Below are the code and all the weights of a small trained network. Each question names an input and a class and asks about switching units off, where a switched-off unit gives its printed mean instead of its output.

import numpy as np


def w(rows, s, z=0):
    codes = np.array(rows[::2]) - 128.0
    scale = np.full(codes.shape[1], s)
    scale[-1] = z or s
    return codes * scale


def f(y):
    return y / 2 * (1 + np.tanh(0.7978845608 * (y + 0.044715 * y**3)))


def log_softmax(a):
    a = a - a.max(-1, keepdims=True)
    return a - np.log(np.exp(a).sum(-1, keepdims=True))


def net(x, mask):
    res = np.array(x, float).reshape(1, 3) / 4 @ E
    y = f(res @ A[0][:, :-1].T + A[0][:, -1])
    res = res + np.where(mask, y, B[0][:, -1]) @ B[0][:, :-1]
    return log_softmax(res[-1] @ U[:, :-1].T + U[:, -1])


A, B = {}, {}
E = w([
[127,128,127],'x0',
[79,19,34],'x1',
[86,254,65],'x2',
],0.0085)
A[0] = w([
[113,150,181,87],'N1',
[179,158,184,95],'N2',
[77,93,107,109],'N3',
[87,163,112,75],'N4',
[143,152,208,121],'N5',
[60,164,112,117],'N6',
[134,99,72,96],'N7',
[139,165,73,111],'N8',
[176,106,127,51],'N9',
[87,104,11,135],'N10',
[172,158,200,120],'N11',
[213,160,169,109],'N12',
[88,52,83,216],'N13',
[85,170,86,171],'N14',
[104,36,75,144],'N15',
[188,64,179,151],'N16',
[127,144,165,46],'N17',
[112,99,78,151],'N18',
[197,59,164,106],'N19',
[143,224,68,148],'N20',
[85,98,84,254],'N21',
[159,118,132,233],'N22',
[88,88,98,72],'N23',
[139,75,123,111],'N24',
[203,73,191,143],'N25',
[117,169,90,86],'N26',
[162,191,196,112],'N27',
],0.012,0.0074)
B[0] = w([
[134,149,21,138],'N1',
[85,176,19,170],'N2',
[144,187,54,156],'N3',
[49,42,79,137],'N4',
[87,171,95,181],'N5',
[74,79,159,159],'N6',
[129,159,72,150],'N7',
[56,74,152,152],'N8',
[104,48,39,121],'N9',
[124,173,116,218],'N10',
[108,184,78,189],'N11',
[105,179,62,179],'N12',
[115,195,141,254],'N13',
[73,109,203,191],'N14',
[118,191,110,233],'N15',
[22,157,144,225],'N16',
[121,58,2,120],'N17',
[128,182,113,176],'N18',
[41,94,116,206],'N19',
[49,122,166,223],'N20',
[148,200,163,239],'N21',
[104,167,212,204],'N22',
[102,134,26,149],'N23',
[89,141,110,164],'N24',
[75,131,140,223],'N25',
[46,70,105,146],'N26',
[132,173,82,200],'N27',
],0.0065,0.0087)
U = w([
[129,214,36,60],'0',
[106,166,195,255],'1',
[16,91,183,74],'2',
[202,152,231,235],'3',
[232,2,101,45],'4',
[217,25,98,39],'5',
[214,27,99,38],'6',
[195,54,86,50],'7',
],0.0091,0.0068)

Each question gives the input, the list of numbers given to net, and the class t.
The units are the neurons (one row each of A and B). Each row of codes is followed by its name. A weight is (code - 128) times the scale printed after its matrix; where a second scale follows, it is the last column's (A, B and U).
mask holds one flag per neuron, in row order. A switched-off neuron (its flag False) gives its mean, the last column of its row in B, instead of its output. The means were averaged over made-up inputs and are rounded, as every weight is.
A unit's drop is (log p(t) with every unit on - log p(t) with that unit switched off) / (log p(t) with every unit on - log p(t) with every unit switched off).
The circuit of an input: a set's keep is (log p(t) with only the set's units on - log p(t) with every unit switched off) / (log p(t) with every unit on - log p(t) with every unit switched off). Starting from the 12 units with the biggest drops (on a tie, the unit counted first), units are removed one at a time, each time the one whose removal leaves the highest keep (on an exact tie, the one counted first), for as long as the keep stays at least 0.8.
circuit, biggest first: the units of the circuit, biggest drop first
unit that matters most: the unit with the biggest drop
k most important neurons: the k neurons with the biggest drops, biggest first
drop of u: that unit's drop, to one decimal
input [-6,6,-6], class 0: unit that matters most	N15
input [-5,-4,-8], class 2: circuit, biggest first	(N19; N16)
input [3,8,-8], class 0: circuit, biggest first	(N15; N3)
input [-1,3,5], class 2: circuit, biggest first	(N14; N20)
input [3,-1,3], class 3: 2 most important neurons	(N16; N19)
input [0,-3,2], class 3: 2 most important neurons	(N16; N19)
input [-2,-7,8], class 2: 2 most important neurons	(N20; N14)
input [-3,-5,-3], class 0: drop of N2	0.2
input [-2,3,3], class 3: drop of N16	0.2
input [2,-6,8], class 2: drop of N26	0.1
input [1,-2,2], class 3: drop of N16	0.2
